Below is a small trained network, with its code and all its weights. Each question gives an input and a class and asks what happens when units are switched off, that is, made to give their printed mean instead of their output.

import numpy as np


def w(rows, s, z=0):
    codes = np.array(rows[::2]) - 128.0
    scale = np.full(codes.shape[1], s)
    scale[-1] = z or s
    return codes * scale


def f(y):
    return np.maximum(y, 0)


def log_softmax(a):
    a = a - a.max(-1, keepdims=True)
    return a - np.log(np.exp(a).sum(-1, keepdims=True))


def net(x, mask):
    res = np.array(x, float).reshape(1, 5) / 4 @ E
    y = f(res @ A[0][:, :-1].T + A[0][:, -1])
    res = res + np.where(mask, y, B[0][:, -1]) @ B[0][:, :-1]
    return log_softmax(res[-1] @ U[:, :-1].T + U[:, -1])


A, B = {}, {}
E = w([
[152,137,122,157,132,145,138,131,122],'x0',
[68,77,135,129,187,159,145,172,51],'x1',
[129,119,158,179,185,134,10,180,161],'x2',
[156,134,134,146,125,127,131,146,114],'x3',
[163,64,211,139,168,69,172,28,120],'x4',
],0.012)
A[0] = w([
[89,194,161,167,135,156,117,115,163,165],'n0',
[212,125,124,120,124,85,141,46,161,126],'n1',
[145,175,72,102,115,147,131,133,129,55],'n2',
[133,167,53,100,2,175,88,168,147,134],'n3',
[148,41,169,167,154,102,127,91,117,31],'n4',
[144,105,191,125,70,126,166,92,122,130],'n5',
[102,138,87,135,207,194,109,196,139,123],'n6',
[73,91,148,142,155,165,176,142,54,115],'n7',
[104,77,120,108,196,149,172,139,25,174],'n8',
[71,116,118,150,192,160,50,200,89,109],'n9',
[152,114,195,114,232,99,118,111,98,201],'n10',
[162,128,145,105,97,144,184,52,107,117],'n11',
[115,54,147,111,158,178,180,150,52,1],'n12',
[168,114,168,152,168,115,7,116,189,123],'n13',
],0.0098)
B[0] = w([
[173,124,152,134,118,123,144,106,110,175],'n0',
[193,66,163,105,106,89,65,117,120,206],'n1',
[196,109,142,70,95,145,155,33,147,156],'n2',
[116,201,108,98,197,176,202,101,192,250],'n3',
[89,182,93,231,167,187,185,203,145,174],'n4',
[110,78,158,167,127,128,95,142,141,184],'n5',
[141,100,157,167,56,73,58,148,64,208],'n6',
[86,175,71,136,112,160,172,132,165,198],'n7',
[82,225,69,182,176,174,119,180,174,237],'n8',
[143,85,194,149,134,67,70,184,74,222],'n9',
[143,145,128,48,65,90,166,46,102,235],'n10',
[155,76,142,131,163,77,118,112,80,197],'n11',
[202,121,103,31,71,66,165,21,207,166],'n12',
[127,254,49,147,150,171,240,153,201,228],'n13',
],0.0082,0.013)
U = w([
[152,169,137,101,106,118,187,115,168,248],'0',
[101,204,127,152,145,156,161,182,164,2],'1',
[158,45,199,133,111,79,7,158,82,181],'2',
],0.011,0.00075)

Each question gives the input, the list of numbers given to net, and the class t.
The units are the neurons (one row each of A and B). Each row of codes is followed by its name. A weight is (code - 128) times the scale printed after its matrix; where a second scale follows, it is the last column's (A, B and U).
mask holds one flag per neuron, in row order. A switched-off neuron (its flag False) gives its mean, the last column of its row in B, instead of its output. The means were averaged over made-up inputs and are rounded, as every weight is.
A unit's drop is (log p(t) with every unit on - log p(t) with that unit switched off) / (log p(t) with every unit on - log p(t) with every unit switched off).
most important unit: the unit with the biggest drop
k most important neurons: the k neurons with the biggest drops, biggest first
drop of u: that unit's drop, to one decimal
input [-2,8,4,1,-5], class 2: most important unit : n9
input [-6,2,6,-5,8], class 1: 2 most important neurons : [n4; n13]
input [-2,5,4,0,0], class 2: 3 most important neurons : [n9; n3; n6]
input [6,0,-5,1,2], class 2: 3 most important neurons : [n13; n3; n11]
input [4,4,5,-7,-5], class 2: 2 most important neurons : [n9; n6]
input [4,4,5,4,-7], class 2: 2 most important neurons : [n9; n6]
input [8,4,-8,-4,0], class 1: 2 most important neurons : [n8; n10]
input [-6,-6,0,-4,2], class 2: drop of n3 : 0.4
input [-4,5,7,6,6], class 1: drop of n8 : 0.1
input [-1,-4,-3,-6,1], class 2: drop of n5 : 0.0
input [-3,8,7,-4,-3], class 2: drop of n9 : 1.1
